Below are the code and all the weights of a small trained network. Each question names an input and a target symbol and asks about switching units off, where a switched-off unit gives its printed mean instead of its output.

import numpy as np


def w(rows, s, z=0):
    codes = np.array(rows[::2]) - 128.0
    scale = np.full(codes.shape[1], s)
    scale[-1] = z or s
    return codes * scale


def f(y):
    return y / 2 * (1 + np.tanh(0.7978845608 * (y + 0.044715 * y**3)))


def softmax(a):
    e = np.exp(a - a.max(-1, keepdims=True))
    return e / e.sum(-1, keepdims=True)


def log_softmax(a):
    a = a - a.max(-1, keepdims=True)
    return a - np.log(np.exp(a).sum(-1, keepdims=True))


def net(x, mask):
    ids = ['Πελμσψ'.index(c) for c in x.split()]
    T = len(ids)
    res = E[ids] + P[:T]
    r = res
    for j in range(3):
        rows = slice(2 * j, 2 * j + 2)
        q, k, v = (r @ M[0][rows].T for M in (Q, K, V))
        z = softmax(np.where(np.tri(T) > 0, q @ k.T / 2**0.5, -1e9)) @ v
        o = O[0][rows]
        res = res + np.where(mask[j], z, o[:, -1]) @ o[:, :-1]
    y = f(res @ A[0][:, :-1].T + A[0][:, -1])
    res = res + np.where(mask[3:7], y, B[0][:, -1]) @ B[0][:, :-1]
    return log_softmax(res[-1] @ U[:, :-1].T + U[:, -1])


Q, K, V, O, A, B = {}, {}, {}, {}, {}, {}
E = w([
[238,9,98,168,63,60],'Π',
[55,217,52,176,150,195],'ε',
[180,242,114,104,182,91],'λ',
[103,58,97,30,170,164],'μ',
[103,127,121,85,61,66],'σ',
[68,161,189,180,157,34],'ψ',
],0.011)
P = w([
[101,214,212,138,97,213],'0',
[123,205,116,88,154,93],'1',
[120,126,102,74,146,67],'2',
[126,88,172,120,75,35],'3',
[157,108,115,160,122,2],'4',
[103,121,4,129,197,8],'5',
[98,160,113,186,91,29],'6',
[157,105,125,129,135,49],'7',
[125,62,33,69,174,79],'8',
],0.0049)
Q[0] = w([
[166,153,106,155,161,193],'H0',
[255,179,200,95,129,186],'H0',
[110,159,98,48,179,119],'H1',
[109,165,79,148,164,154],'H1',
[123,130,152,150,155,122],'H2',
[91,139,125,105,119,148],'H2',
],0.009)
K[0] = w([
[175,158,128,43,58,208],'H0',
[145,182,67,114,152,255],'H0',
[85,77,176,191,30,167],'H1',
[112,67,124,116,81,82],'H1',
[201,144,140,80,63,67],'H2',
[54,240,188,216,138,183],'H2',
],0.0068)
V[0] = w([
[165,144,141,167,207,145],'H0',
[182,117,89,103,124,180],'H0',
[34,125,126,190,188,143],'H1',
[101,94,151,65,144,113],'H1',
[129,136,123,90,249,138],'H2',
[159,63,156,155,118,65],'H2',
],0.013)
O[0] = w([
[5,125,208,169,209,63,2],'H0',
[231,2,153,197,141,97,9],'H0',
[56,171,65,112,158,212,122],'H1',
[140,95,202,26,114,196,165],'H1',
[163,120,221,129,211,140,90],'H2',
[8,209,241,148,89,150,94],'H2',
],0.0078,0.0045)
A[0] = w([
[150,224,162,60,185,141,218],'N0',
[175,164,148,151,171,77,124],'N1',
[152,143,175,58,165,137,252],'N2',
[151,163,47,3,78,33,193],'N3',
],0.0064,0.0017)
B[0] = w([
[89,62,186,143,157,152,157],'N0',
[55,102,158,206,195,108,125],'N1',
[134,17,201,112,73,127,144],'N2',
[170,222,250,88,169,1,250],'N3',
],0.0071,0.013)
U = w([
[90,80,138,129,57,98,90],'Π',
[118,159,64,80,158,126,167],'ε',
[131,118,193,150,202,99,38],'λ',
[117,53,154,33,140,151,253],'μ',
[186,197,177,46,114,145,154],'σ',
[3,149,168,41,140,151,56],'ψ',
],0.0066,0.0026)

Each question gives the input, a string of symbols that net reads in full, and the target symbol t.
The units are the heads (2 rows each of Q, K, V and O) and the neurons (one row each of A and B). Each row of codes is followed by its name. A weight is (code - 128) times the scale printed after its matrix; where a second scale follows, it is the last column's (O, A, B and U).
mask holds one flag per unit, heads first, then neurons. A switched-off unit (its flag False) gives its mean, the last column of its rows in O or B, instead of its output. The means were averaged over made-up inputs and are rounded, as every weight is.
A unit's drop is (log p(t) with every unit on - log p(t) with that unit switched off) / (log p(t) with every unit on - log p(t) with every unit switched off).
The circuit of an input: a set's keep is (log p(t) with only the set's units on - log p(t) with every unit switched off) / (log p(t) with every unit on - log p(t) with every unit switched off). Starting from all 7 units, units are removed one at a time, each time the one whose removal leaves the highest keep (on an exact tie, the one counted first), for as long as the keep stays at least 0.8.
units of the circuit, in order: the units of the circuit, biggest drop first
k most important neurons: the k neurons with the biggest drops, biggest first
heads that matter: for each layer, one digit per head in row order, 1 if its drop is at least 0.15 and else 0, layers parted by /
drop of u: that unit's drop, to one decimal
input ε ε ε ε, target ε: units of the circuit, in order : (H1 H2)
input λ μ σ σ ψ ψ Π σ, target ψ: heads that matter : 101
input ε λ Π μ Π, target Π: units of the circuit, in order : (H2 N3 H0)
input ε ψ ψ σ, target ψ: units of the circuit, in order : (H0)
input σ ψ ψ ε, target ψ: units of the circuit, in order : (H0 H1)
input ψ σ μ μ ψ μ, target ψ: units of the circuit, in order : (H0 H2)
input ψ σ ψ Π σ ψ μ, target ψ: heads that matter : 101
input μ ε λ, target λ: heads that matter : 101
input ε σ μ ε σ ψ, target ψ: units of the circuit, in order : (H0 H1)
input ψ μ μ λ, target μ: heads that matter : 011
input μ σ ψ, target ψ: 2 most important neurons : (N0 N3)
input σ μ ψ ψ λ ε, target ψ: drop of H2 : 0.1
input σ σ λ λ, target λ: drop of H1 : 0.2
input σ ε ε ε, target ε: drop of H2 : 0.2
input μ μ ε, target μ: most important neuron : (N3)
